Below is a small trained network, with its code and all its weights. Each question gives an input and a class and asks what happens when units are switched off, that is, made to give their printed mean instead of their output.

import numpy as np


def w(rows, s, z=0):
    codes = np.array(rows[::2]) - 128.0
    scale = np.full(codes.shape[1], s)
    scale[-1] = z or s
    return codes * scale


def norm(h):
    return h / np.sqrt((h * h).mean(-1, keepdims=True) + 1e-5)


def f(y):
    return np.maximum(y, 0)


def log_softmax(a):
    a = a - a.max(-1, keepdims=True)
    return a - np.log(np.exp(a).sum(-1, keepdims=True))


def net(x, mask):
    res = np.array(x, float).reshape(1, 4) / 4 @ E
    u = 0
    for l in range(2):
        y = f(norm(res) @ A[l][:, :-1].T + A[l][:, -1])
        res = res + np.where(mask[u : u + 8], y, B[l][:, -1]) @ B[l][:, :-1]
        u += 8
    return log_softmax(norm(res)[-1] @ U[:, :-1].T + U[:, -1])


A, B = {}, {}
E = w([
[60,197,36,114,197,107,105,163,99],'x0',
[131,122,122,120,130,125,124,131,132],'x1',
[161,37,109,168,135,171,23,147,12],'x2',
[115,159,157,175,190,201,21,189,220],'x3',
],0.0011)
A[0] = w([
[80,168,178,81,126,120,126,164,254,81],'0.n0',
[103,189,119,91,85,86,199,69,170,95],'0.n1',
[184,48,203,125,92,149,80,105,114,108],'0.n2',
[80,139,92,137,200,78,159,110,143,91],'0.n3',
[178,101,210,119,97,129,159,138,146,246],'0.n4',
[146,63,204,150,139,182,107,127,211,65],'0.n5',
[148,124,109,128,162,98,208,62,110,154],'0.n6',
[115,85,123,141,135,158,78,185,180,55],'0.n7',
],0.0027,0.0011)
B[0] = w([
[142,233,138,100,154,162,196,9,16,254],'0.n0',
[150,51,151,124,133,122,82,251,212,252],'0.n1',
[74,98,138,222,161,86,207,72,152,234],'0.n2',
[81,67,156,189,107,137,188,119,134,190],'0.n3',
[234,128,64,72,138,104,147,102,146,245],'0.n4',
[128,188,221,120,99,191,155,168,26,228],'0.n5',
[108,144,163,162,76,154,61,166,173,218],'0.n6',
[163,120,157,184,87,125,136,193,187,188],'0.n7',
],0.0023,0.0024)
A[1] = w([
[161,125,115,91,157,128,58,191,55,129],'1.n0',
[30,136,113,75,102,34,123,232,97,2],'1.n1',
[206,63,190,165,95,94,159,124,134,239],'1.n2',
[228,155,134,46,112,134,125,138,167,85],'1.n3',
[93,154,38,115,93,165,19,175,21,73],'1.n4',
[124,89,82,104,139,44,131,32,18,125],'1.n5',
[14,213,146,69,113,85,208,175,194,113],'1.n6',
[111,252,129,182,216,155,4,100,177,216],'1.n7',
],0.0024,0.00059)
B[1] = w([
[147,188,135,213,129,54,176,178,179,156],'1.n0',
[96,132,188,150,62,220,153,186,163,181],'1.n1',
[104,97,57,66,206,129,16,148,110,251],'1.n2',
[198,164,203,98,107,30,75,139,206,181],'1.n3',
[123,250,173,138,127,52,172,126,249,177],'1.n4',
[57,168,175,146,2,120,145,19,118,187],'1.n5',
[98,45,72,119,106,200,73,146,57,246],'1.n6',
[156,66,38,77,170,76,164,88,93,208],'1.n7',
],0.0027)
U = w([
[211,70,156,35,73,60,93,167,232,163],'0',
[221,231,214,68,148,207,208,72,116,254],'1',
[38,59,88,102,44,216,146,225,142,232],'2',
[71,165,19,69,213,201,193,89,43,66],'3',
[129,21,118,150,50,99,112,2,46,92],'4',
[194,64,188,214,198,200,46,167,67,57],'5',
[50,251,170,193,22,58,179,87,147,30],'6',
[149,193,57,201,196,49,129,203,210,95],'7',
],0.0062,0.00066)

Each question gives the input, the list of numbers given to net, and the class t.
The units are the neurons (one row each of A and B). Each row of codes is followed by its name. A weight is (code - 128) times the scale printed after its matrix; where a second scale follows, it is the last column's (A, B and U).
mask holds one flag per neuron, layer by layer. A switched-off neuron (its flag False) gives its mean, the last column of its row in B, instead of its output. The means were averaged over made-up inputs and are rounded, as every weight is.
A unit's drop is (log p(t) with every unit on - log p(t) with that unit switched off) / (log p(t) with every unit on - log p(t) with every unit switched off).
The circuit of an input: a set's keep is (log p(t) with only the set's units on - log p(t) with every unit switched off) / (log p(t) with every unit on - log p(t) with every unit switched off). Starting from the 12 units with the biggest drops (on a tie, the unit counted first), units are removed one at a time, each time the one whose removal leaves the highest keep (on an exact tie, the one counted first), for as long as the keep stays at least 0.8.
units of the circuit, in order: the units of the circuit, biggest drop first
unit that matters most: the unit with the biggest drop
k most important neurons: the k neurons with the biggest drops, biggest first
k most important neurons of layer l: the k neurons of layer l with the biggest drops, biggest first
input [-5,-1,0,-5], class 0: 2 most important neurons of layer 0 : (0.n0; 0.n4)
input [-6,6,0,8], class 1: unit that matters most : 0.n5
input [-6,-5,-8,7], class 1: 2 most important neurons : (0.n0; 0.n5)
input [6,2,-4,2], class 3: units of the circuit, in order : (0.n0; 1.n7)
input [7,4,-3,8], class 3: units of the circuit, in order : (1.n7; 0.n0)
input [4,8,0,5], class 3: 2 most important neurons : (1.n7; 0.n1)
input [7,3,-4,3], class 3: units of the circuit, in order : (0.n0; 1.n7)
input [7,-2,5,8], class 7: units of the circuit, in order : (1.n4; 1.n0)
input [0,-1,-4,-8], class 0: 3 most important neurons of layer 0 : (0.n1; 0.n2; 0.n5)
input [1,6,-8,-7], class 2: units of the circuit, in order : (1.n6; 0.n1)
input [0,-3,-8,-8], class 0: 3 most important neurons : (0.n1; 1.n3; 0.n2)
input [1,-7,0,1], class 3: 3 most important neurons : (0.n4; 0.n1; 1.n5)
input [3,-3,-3,0], class 2: 2 most important neurons : (0.n1; 0.n3)
input [-4,-3,-7,3], class 1: units of the circuit, in order : (0.n0)
input [0,0,-8,3], class 1: 2 most important neurons of layer 1 : (1.n2; 1.n3)
input [-5,7,-1,6], class 1: 2 most important neurons : (0.n5; 0.n0)
input [0,2,-4,6], class 1: 2 most important neurons : (0.n0; 1.n2)
input [4,6,0,-1], class 2: 2 most important neurons of layer 0 : (0.n0; 0.n3)
input [4,-6,-6,0], class 2: 2 most important neurons : (0.n1; 1.n6)
input [4,2,7,0], class 6: 2 most important neurons of layer 0 : (0.n1; 0.n6)
input [5,-4,3,0], class 6: unit that matters most : 0.n1
input [4,7,-8,1], class 3: 2 most important neurons : (0.n0; 1.n6)
input [1,3,7,7], class 7: 4 most important neurons of layer 1 : (1.n4; 1.n0; 1.n6; 1.n7)
input [1,-5,-3,-8], class 2: 2 most important neurons of layer 1 : (1.n1; 1.n6)
input [-7,-5,-1,8], class 1: 2 most important neurons of layer 0 : (0.n5; 0.n0)
input [3,3,1,-5], class 6: 2 most important neurons of layer 0 : (0.n2; 0.n7)
input [-4,3,-6,-2], class 0: unit that matters most : 0.n1
